Below is a small trained network, with its code and all its weights. Each question gives an input and a class and asks what happens when units are switched off, that is, made to give their printed mean instead of their output.

import numpy as np


def w(rows, s, z=0):
    codes = np.array(rows[::2]) - 128.0
    scale = np.full(codes.shape[1], s)
    scale[-1] = z or s
    return codes * scale


def f(y):
    return y / 2 * (1 + np.tanh(0.7978845608 * (y + 0.044715 * y**3)))


def log_softmax(a):
    a = a - a.max(-1, keepdims=True)
    return a - np.log(np.exp(a).sum(-1, keepdims=True))


def net(x, mask):
    res = np.array(x, float).reshape(1, 3) / 4 @ E
    y = f(res @ A[0][:, :-1].T + A[0][:, -1])
    res = res + np.where(mask, y, B[0][:, -1]) @ B[0][:, :-1]
    return log_softmax(res[-1] @ U[:, :-1].T + U[:, -1])


A, B = {}, {}
E = w([
[96,41,142,96,226,151,213,224,179,135,120,104],'x0',
[136,210,80,63,137,191,111,151,94,67,85,99],'x1',
[87,168,227,100,125,103,94,234,116,252,103,149],'x2',
],0.015)
A[0] = w([
[203,156,117,145,113,124,134,90,94,125,104,152,173],'N1',
[145,133,80,91,122,152,63,84,124,94,125,112,161],'N2',
[114,91,128,123,146,154,176,166,128,92,83,83,204],'N3',
[137,112,155,156,132,62,128,97,167,125,176,147,192],'N4',
[117,102,133,110,173,154,119,180,108,159,144,165,96],'N5',
[138,152,128,182,82,99,50,113,105,141,136,133,226],'N6',
[171,128,104,89,84,185,107,97,90,89,118,166,162],'N7',
[139,164,86,102,128,120,149,157,138,137,86,123,72],'N8',
[101,91,178,92,133,54,139,133,188,146,149,143,129],'N9',
[137,164,122,11,136,187,113,163,115,116,120,89,175],'N10',
[185,161,104,159,94,122,132,99,113,102,152,147,150],'N11',
[134,100,95,151,154,129,154,93,157,69,197,106,84],'N12',
[143,87,85,146,127,156,172,82,157,126,132,146,183],'N13',
[89,121,118,143,173,77,141,140,175,195,106,146,136],'N14',
[127,138,162,154,73,133,58,90,85,154,160,111,76],'N15',
[141,91,149,138,85,93,162,94,148,140,145,165,199],'N16',
[117,141,126,125,158,128,127,92,136,154,115,104,127],'N17',
[90,112,155,153,155,111,148,151,147,166,133,174,149],'N18',
[102,179,132,107,102,123,80,195,97,165,97,157,183],'N19',
[159,175,89,124,130,176,100,100,120,96,107,110,154],'N20',
[127,96,125,141,196,178,147,142,151,129,95,83,66],'N21',
[127,109,132,134,138,160,148,104,149,98,176,146,154],'N22',
[145,144,183,84,142,120,86,149,65,178,96,137,11],'N23',
[138,187,159,172,94,100,103,99,105,135,147,166,87],'N24',
],0.012)
B[0] = w([
[142,159,108,148,148,159,34,76,104,139,145,98,209],'N1',
[102,138,124,180,157,191,69,60,64,177,151,123,227],'N2',
[62,209,170,157,167,92,116,137,150,140,155,188,230],'N3',
[100,138,136,134,141,83,171,195,218,75,95,110,201],'N4',
[114,149,143,133,230,156,105,149,94,177,181,170,179],'N5',
[213,86,5,16,49,110,185,88,145,115,144,112,251],'N6',
[118,134,147,117,173,188,75,98,84,198,147,111,227],'N7',
[121,176,186,97,134,33,128,168,197,82,69,160,151],'N8',
[157,199,146,168,204,170,155,61,55,168,190,149,195],'N9',
[208,31,45,67,2,87,184,167,185,109,110,115,246],'N10',
[132,113,142,174,152,189,101,116,100,214,111,67,213],'N11',
[69,102,158,64,134,68,178,198,218,33,72,177,210],'N12',
[215,97,102,66,122,141,194,112,209,96,130,78,214],'N13',
[137,172,114,179,145,140,125,90,85,165,151,130,195],'N14',
[110,148,142,63,182,36,132,179,179,43,68,185,201],'N15',
[100,192,156,76,128,19,147,190,181,61,100,190,199],'N16',
[106,115,113,112,127,136,177,129,106,97,158,83,128],'N17',
[165,137,123,167,148,142,76,134,66,189,158,87,196],'N18',
[55,190,177,119,150,28,131,187,144,101,171,184,245],'N19',
[115,210,141,159,148,146,121,67,85,137,121,92,229],'N20',
[188,94,130,30,47,73,187,120,185,48,39,173,187],'N21',
[127,75,98,133,90,131,164,108,154,134,121,148,179],'N22',
[189,66,39,73,35,112,223,123,209,134,31,84,187],'N23',
[88,151,152,90,85,65,172,168,217,34,140,179,202],'N24',
],0.0077,0.02)
U = w([
[248,82,84,116,96,122,124,109,171,132,114,134,148],'0',
[16,144,194,126,155,93,108,156,176,113,111,176,58],'1',
[105,141,159,187,178,172,60,90,48,188,167,138,253],'2',
],0.015,0.003)

Each question gives the input, the list of numbers given to net, and the class t.
The units are the neurons (one row each of A and B). Each row of codes is followed by its name. A weight is (code - 128) times the scale printed after its matrix; where a second scale follows, it is the last column's (A, B and U).
mask holds one flag per neuron, in row order. A switched-off neuron (its flag False) gives its mean, the last column of its row in B, instead of its output. The means were averaged over made-up inputs and are rounded, as every weight is.
A unit's drop is (log p(t) with every unit on - log p(t) with that unit switched off) / (log p(t) with every unit on - log p(t) with every unit switched off).
The circuit of an input: a set's keep is (log p(t) with only the set's units on - log p(t) with every unit switched off) / (log p(t) with every unit on - log p(t) with every unit switched off). Starting from the 12 units with the biggest drops (on a tie, the unit counted first), units are removed one at a time, each time the one whose removal leaves the highest keep (on an exact tie, the one counted first), for as long as the keep stays at least 0.8.
circuit, biggest first: the units of the circuit, biggest drop first
unit that matters most: the unit with the biggest drop
top k neurons: the k neurons with the biggest drops, biggest first
drop when u is switched off: that unit's drop, to one decimal
input [4,-6,-8], class 1: unit that matters most	N12
input [-1,5,7], class 0: top 2 neurons	N23, N10
input [7,0,-7], class 1: top 4 neurons	N3, N12, N6, N10
input [-8,3,6], class 0: top 2 neurons	N6, N23
input [-1,7,5], class 0: top 2 neurons	N10, N23
input [1,-6,6], class 2: top 2 neurons	N9, N18
input [-5,5,7], class 0: top 3 neurons	N23, N6, N10
input [-8,6,6], class 0: top 3 neurons	N6, N23, N10
input [-6,4,6], class 0: top 2 neurons	N6, N23
input [5,-4,-6], class 1: top 3 neurons	N6, N12, N10
input [5,-1,-3], class 1: top 4 neurons	N6, N10, N3, N23
input [1,-2,-5], class 1: top 3 neurons	N6, N10, N12
input [-7,-1,2], class 1: drop when N15 is switched off	1.6
input [-8,5,7], class 0: drop when N14 is switched off	0.0
input [-6,5,7], class 0: circuit, biggest first	N23
input [1,-4,-7], class 1: drop when N6 is switched off	0.7
